Here is a tiny trained network, its code and every weight. The questions are about switching its units off for an input and a class, where a switched-off unit gives its printed mean instead of its output.

import numpy as np


def w(rows, s, z=0):
    codes = np.array(rows[::2]) - 128.0
    scale = np.full(codes.shape[1], s)
    scale[-1] = z or s
    return codes * scale


def f(y):
    return y / 2 * (1 + np.tanh(0.7978845608 * (y + 0.044715 * y**3)))


def log_softmax(a):
    a = a - a.max(-1, keepdims=True)
    return a - np.log(np.exp(a).sum(-1, keepdims=True))


def net(x, mask):
    res = np.array(x, float).reshape(1, 2) / 4 @ E
    y = f(res @ A[0][:, :-1].T + A[0][:, -1])
    res = res + np.where(mask, y, B[0][:, -1]) @ B[0][:, :-1]
    return log_softmax(res[-1] @ U[:, :-1].T + U[:, -1])


A, B = {}, {}
E = w([
[182,165,138,63,155,157,110,91,150,150,192],'x0',
[250,156,72,89,57,144,131,171,177,173,133],'x1',
],0.019)
A[0] = w([
[114,167,124,95,200,187,73,139,178,139,137,99],'neuron 1',
[155,128,90,124,102,164,174,162,186,140,120,147],'neuron 2',
[100,96,136,139,158,69,98,57,112,147,136,91],'neuron 3',
[90,182,138,116,115,207,133,138,134,140,157,168],'neuron 4',
[151,120,118,98,181,200,56,66,143,136,183,91],'neuron 5',
[114,75,113,176,73,47,178,200,118,98,57,151],'neuron 6',
[98,122,159,145,136,134,143,101,161,93,135,237],'neuron 7',
[66,152,157,127,88,101,99,88,123,82,147,95],'neuron 8',
[147,121,55,174,146,140,166,195,180,188,163,95],'neuron 9',
[166,148,125,170,132,154,97,254,173,159,139,98],'neuron 10',
[124,87,128,88,120,98,145,87,206,90,190,214],'neuron 11',
[161,109,109,139,164,119,149,129,132,111,129,254],'neuron 12',
],0.0094,0.0081)
B[0] = w([
[165,115,74,99,88,120,79,80,115,141,87,190],'neuron 1',
[99,149,165,205,153,163,111,144,105,52,149,236],'neuron 2',
[92,90,134,82,93,169,89,110,213,127,191,189],'neuron 3',
[143,145,97,161,174,125,121,125,156,128,50,174],'neuron 4',
[134,136,82,85,164,80,77,28,84,192,158,232],'neuron 5',
[160,188,101,105,102,46,59,81,46,196,114,248],'neuron 6',
[101,168,187,187,154,89,175,169,171,114,153,210],'neuron 7',
[127,139,156,205,89,177,52,71,159,169,193,182],'neuron 8',
[99,102,173,185,135,132,71,102,113,119,188,208],'neuron 9',
[89,122,197,156,64,134,72,116,155,82,210,217],'neuron 10',
[163,190,142,161,200,63,141,149,114,179,111,206],'neuron 11',
[191,180,223,120,255,49,206,235,181,100,135,197],'neuron 12',
],0.0092,0.013)
U = w([
[86,85,152,143,125,191,56,113,184,94,214,78],'0',
[138,157,61,98,130,107,77,78,93,179,100,69],'1',
[143,172,156,125,171,104,181,193,167,117,100,255],'2',
[139,78,55,129,114,215,251,149,140,139,117,64],'3',
[108,67,65,75,113,187,143,155,156,125,102,69],'4',
[114,52,50,97,88,181,200,116,149,110,103,79],'5',
],0.012,0.0068)

Each question gives the input, the list of numbers given to net, and the class t.
The units are the neurons (one row each of A and B). Each row of codes is followed by its name. A weight is (code - 128) times the scale printed after its matrix; where a second scale follows, it is the last column's (A, B and U).
mask holds one flag per neuron, in row order. A switched-off neuron (its flag False) gives its mean, the last column of its row in B, instead of its output. The means were averaged over made-up inputs and are rounded, as every weight is.
A unit's drop is (log p(t) with every unit on - log p(t) with that unit switched off) / (log p(t) with every unit on - log p(t) with every unit switched off).
The circuit of an input: a set's keep is (log p(t) with only the set's units on - log p(t) with every unit switched off) / (log p(t) with every unit on - log p(t) with every unit switched off). Starting from all 12 units, units are removed one at a time, each time the one whose removal leaves the highest keep (on an exact tie, the one counted first), for as long as the keep stays at least 0.8.
circuit, biggest first: the units of the circuit, biggest drop first
most important unit: the unit with the biggest drop
top k neurons: the k neurons with the biggest drops, biggest first
drop when u is switched off: that unit's drop, to one decimal
input [2,-3], class 2: most important unit : neuron 10
input [3,0], class 2: top 2 neurons : neuron 6; neuron 8
input [-1,-3], class 2: circuit, biggest first : neuron 10; neuron 5
input [-8,-7], class 1: top 3 neurons : neuron 6; neuron 10; neuron 2
input [-3,1], class 2: top 2 neurons : neuron 5; neuron 1
input [3,3], class 2: top 3 neurons : neuron 6; neuron 8; neuron 3
input [-7,-6], class 1: top 2 neurons : neuron 6; neuron 10
input [6,7], class 0: top 3 neurons : neuron 10; neuron 2; neuron 6
input [-4,4], class 0: top 3 neurons : neuron 10; neuron 5; neuron 11
input [-3,2], class 2: top 3 neurons : neuron 5; neuron 1; neuron 8
input [4,-1], class 1: top 3 neurons : neuron 5; neuron 2; neuron 1
input [-4,-3], class 1: top 2 neurons : neuron 6; neuron 10
input [-7,8], class 0: top 3 neurons : neuron 10; neuron 2; neuron 9
input [-4,5], class 0: circuit, biggest first : neuron 10
input [-2,1], class 2: top 2 neurons : neuron 5; neuron 1
input [5,-3], class 1: drop when neuron 5 is switched off : 0.3
input [1,3], class 2: drop when neuron 8 is switched off : 0.5
input [6,-4], class 1: drop when neuron 5 is switched off : 0.2
